Each row has a name. After each piece below comes the name of the row it's from, unless a question asks for something else. Each question is about the rows just above it. Places in a row count from 1.

seb: [103 104 143 101 107]
vep: [140 120 112 119 135]
tup: [127 113 159 111 126]
nepa: [153 102 109 123 167]
kal: [125 135 128 125 135]
paz: [ 53 116 105 116  53]
Bek: [103 103 143 103 103]
Suge: [ 49 140 141 121  34]
How many times does paz hold [53]? -> 2
Times [105] occurs in paz: -> 1
Row and place of [112] in the named rows: -> vep, 3
Where in the named rows is [167]? -> nepa, 5
Count of [103] in Bek: -> 4

Vef: [116 130  99  98 136 127 107 151 133 141 139 136 131 134 120 120  88 146
 135 135 142 131  87 159 130 151 131 154]
Timik: [131 128 127 134 129 106 122 100 131 128 128 131 130 116 134 144 129 130
 134 128 144 129 139 107 110 140 106 106]
Fab: [121 127 114 140 123 130 102 163 123 138 148 127 115 139 107 137 109 196
 137 127  82 137 125 159 138 119 136 136]
Maru: [114 119 130 121 143 125 130 130 121 120 122 120 146 129 146 130 133 150
 143 123 146 120  96 141 151 146 124 143]
How many times does Maru hold [143]? -> 3
Times [130] occurs in Timik: -> 2
How many times does Timik hold [135]? -> 0
How many times does Fab hold [127]? -> 3
How many times does Maru hold [131]? -> 0
Times [130] occurs in Maru: -> 4

kizo: [119  88 133 120  93  97 160 145 178  65 160  38  98 162 201 203 160]
Kuvus: [200  90 140 119  90  99 150 148 181  90 201 163  94 167 203 201  54]
gug: [129 106 151 122  94 114 159 155  38  81 162 166  82 168 213 183  39]
Where in the named rows is [145]? -> kizo, 8
Row and place of [39] in the named rows: -> gug, 17
Row and place of [200] in the named rows: -> Kuvus, 1
[151] is at row and place -> gug, 3
Times [160] occurs in kizo: -> 3
How many times does Kuvus hold [201]? -> 2

fidod: [123 118 138 126 112 110 121 104 104 155 118 171 123 112 155  90 165 135
 114  73 142 137 109 119 104 121 107 121 149 118 129 130 137  55 192 108
 137 117 122 165 153 148 123 116]
gude: [120 134 129 130 138 136 115 113 106 120 140 130  96 140 116 106 137 153
 137 100 115 166 137 108  62 128 127 103 137 124 106 142 101  96 142 111
 111 149 121 108 130 140 142 136]
lidor: [ 97 131  99 113 120 120 160 134 162 108  94 125 108 114 134 116 147 161
 119 123 140  94 113 132 105 123 118 160 134 139 172  94 141 118 145 118
  94 103 124 157 152 150  93 118]
nek: [120 138 128 133 127 131 130 120 151 104 135 101 143 136 113 146 138 158
 134 101 122 151 143 155  83 135 147 141 145 149 128 151 149 109 156 142
 138 136 126 115 124 134 107 130]
zik: [149 129 150 124 137 147 118 139 166 113 142 148 161 145 151 145 141 125
 141 110 150 115 127 139 136 122 149 182 155 133 146 126 173  80 145 166
 142 117 142 144 146 118 167 135]
lasa: [153 126  98 138  79 132 110 128 125 100 130 117 135 135  99 136 114 126
 134 128 154 115 134 172 139 121 120 164 107  95 136 118 115 100 178 140
  90 119 132 141 161 148 119 127]
vutos: [125 128 147 124 139 137 126 122 137  96 139 129 138 139 136 107 130 111
 130 131 125  84 125 119 136 125 116 140 113 109 123 118 101 124 112 124
 131 141 136 130  96 116 141 135]
Fov: [107 122 115 131 152 139 150 126 134 141 130 127 137 137 123 107 126 123
 141 140  98 135 116 128 134 125 133 135 159 145 141 124 141 120  83  79
 118 104 137 102 122 109 168 127]
lunet: [142 131 120 124  83 148 105 154 133 124 142 157  88 142 124 120 140 128
 141 171 161 136 130 149 111 127 143  93 129  97 103 121 131 111 163 102
 141  85 121 110 159 132 122 127]
Tevez: [143 124  93 113 119 130 121 147 113 145 129 150  78 134 131 123 172 161
 136 112 143 142 134 131 125 131 120 124 168 138 118 148 125 146 163 103
 140  79 128 129 130 141 119 126]
[ 97 131  99 113 120 120 160 134 162 108  94 125 108 114 134 116 147 161
 119 123 140  94 113 132 105 123 118 160 134 139 172  94 141 118 145 118
  94 103 124 157 152 150  93 118] is in which row? -> lidor
Where do [120 138 128 133 127 131 130 120 151 104 135 101 143 136 113 146 138 158
 134 101 122 151 143 155  83 135 147 141 145 149 128 151 149 109 156 142
 138 136 126 115 124 134 107 130] appear? -> nek
How many times does lidor hold [94]? -> 4
Row and place of [84] in the named rows: -> vutos, 22
Count of [104] in fidod: -> 3
How many times does Tevez hold [113]? -> 2

Sok: [120 126 118 118]
Defe: [121  53 126 170]
resat: [120 126 118 130]
fir: [124 199 115 120]
raba: [118  92 115 132]
Row and place of [53] in the named rows: -> Defe, 2
Where in the named rows is [121]? -> Defe, 1

fiko: [142 100 105 105 142  96  95 105 125 113 142 105 142]
Zopa: [ 79 106  82 183 156 159 131 113 125 113 103 105 111]
Gepu: [142 100 130 115  96  96  95  78 125 113 103 105 111]
zup: [ 79 177  82 183 156 159 132 190 142 170 151 176 170]
Where in the named rows is [151]? -> zup, 11
Row and place of [130] in the named rows: -> Gepu, 3
Count of [105] in fiko: -> 4

Vuno: [103  93 111 140 112 107 150  97 173 126 156]
dad: [ 81 141 109 152 107 104 141 103 166  67 167]
lak: [ 81  79 141 152 140 139 103 103 166  98 167]
dop: [140  79 140 141 140 141 141 103 103  98 140]
How many times does lak hold [98]? -> 1
Times [140] occurs in dop: -> 4
Count of [142] in dad: -> 0
How many times does dop hold [141]? -> 3
Where do [ 81  79 141 152 140 139 103 103 166  98 167] appear? -> lak
Where in the named rows is [111]? -> Vuno, 3

Nom: [108 185 117 109 140 102]
pof: [ 42 185 117  72 140 113]
Demez: [224 111 201 109 140 102]
The row with [224 111 201 109 140 102] is -> Demez
Where in the named rows is [42]? -> pof, 1

tared: [153 135 126 133 167 186 185 147 153]
dibe: [152 135 168 136 132 203 133 135 126]
soz: [152 152 152 186 186 186 186 152 152]
The row with [152 152 152 186 186 186 186 152 152] is -> soz
Where in the named rows is [203]? -> dibe, 6
[153 135 126 133 167 186 185 147 153] -> tared
Times [186] occurs in soz: -> 4
Count of [152] in soz: -> 5
How many times does tared hold [147]? -> 1

Dilo: [216 134  72  80 145 148 121]
Nam: [158 116 142 131 131  93 108]
goke: [117 135 113  93 146 148 116]
Pizi: [136 172 119 160 128 108  89]
sonu: [136 172 161 160 141 108  89]
Gesak: [152 114 134 114 152  85 112]
pefet: [126 203 103 177 127 131  51]
Gep: [149 140 140 144 144  98  85]
baf: [160 160 141 160 141 160 110]
Fuv: [177 148 179 128 147 139 104]
Novo: [154 115 139 139 131  88 110]
fufuv: [206 130  85  86 141 138 116]
[86] is at row and place -> fufuv, 4
How many times does baf hold [160]? -> 4
Where in the named rows is [206]? -> fufuv, 1
Times [114] occurs in Gesak: -> 2
Row and place of [158] in the named rows: -> Nam, 1

Zeze: [111 156  50 162]
raso: [145 130  98 167]
zap: [ 91 197  62 102]
doko: [126  90 125 149]
guke: [163 163 163 163]
Koro: [121 177 123 180]
vebu: [ 91 197  60 120]
zuf: [ 91 197 109 120]
Times [163] occurs in guke: -> 4
[126] is at row and place -> doko, 1
Where in the named rows is [98]? -> raso, 3

Selus: [ 98 101 135 126 166  96  98 130 116  96 120 137 133 189 153  58 138 129
 129 108  89]
Kudez: [132 110 108 131 137 116 132 132 118 122 134 141 146 132 126 132 127 125
 132 115 138]
mel: [109 111 137 126 150 106 113 126 120 105 125 134 129 169 144  85 137 126
 126 112 109]
suvi: [120 110 108 131 137 116 132 129 118 122 134 141 146 128 130 126 139 127
 125 120 134]
feziz: [133 127 109 135 133 135 134 127 129 129 121 135 123 119 131 115 134 137
 126 130 118]
sigo: [ 98 101 136 127 167  96  97 130 115  96 120 138 134 190 154  58 138 128
 128 108  89]
misi: [120 110 108 131 137 116 132 129 118 122 134 141 146 132 126 132 127 125
 130 113  95]
Reres: [123 131 127 128 130 126 129 128 128 129 129 128 129 136 127 135 124 126
 133 131 129]
beke: [122 132 124 126 133 126 124 132 128 132 128 127 133 140 127 139 121 125
 138 135 126]
[132 110 108 131 137 116 132 132 118 122 134 141 146 132 126 132 127 125
 132 115 138] -> Kudez
How many times does Kudez hold [132]? -> 6

Kip: [118 118 127 123]
Mor: [ 88  88 150 138]
Daret: [116 116 200 132]
dif: [ 71  71 127  88]
zogil: [141 141  93 119]
Gim: [ 88  88 150 123]
vip: [ 57  57 168 148]
mef: [146 130 116 123]
Gos: [132 132 122 131]
zab: [122 122 155 129]
Row and place of [155] in the named rows: -> zab, 3
Where in the named rows is [131]? -> Gos, 4
How many times does Kip hold [118]? -> 2

keb: [ 93 135 137 131 123 122 143 151 159 130]
vilo: [104 139 130 143  87  99 137 100  74 133]
Lov: [119 128 191  91  94 117 126 114  85 127]
votol: [ 66 136 198 127 115 102 132 131 105 124]
puda: [ 81 135 104 157 143  96 134 114 141 130]
vagap: [154 122 161  37  83 126 126 118 120 125]
Zop: [185 197  70 195 168 189 126 161 196 129]
Zub: [120 127 137 114 129  73 123  84  79 126]
Row and place of [139] in the named rows: -> vilo, 2
Row and place of [136] in the named rows: -> votol, 2
[196] is at row and place -> Zop, 9
[159] is at row and place -> keb, 9
Row and place of [99] in the named rows: -> vilo, 6

sezok: [165 110  95 175 126  82 152]
Lem: [166 117 166 151  96 117 155]
Deroz: [177  94 121 198  60  82 185]
Taf: [ 77 113  83 165 135 157 143]
kubev: [ 94 165 177 178 125  98  76]
ribis: [155 216 149 119 135 186 114]
dipag: [135  52  51  77 156 132 180]
Count of [113] in Taf: -> 1
How many times does kubev hold [177]? -> 1
Count of [166] in Lem: -> 2

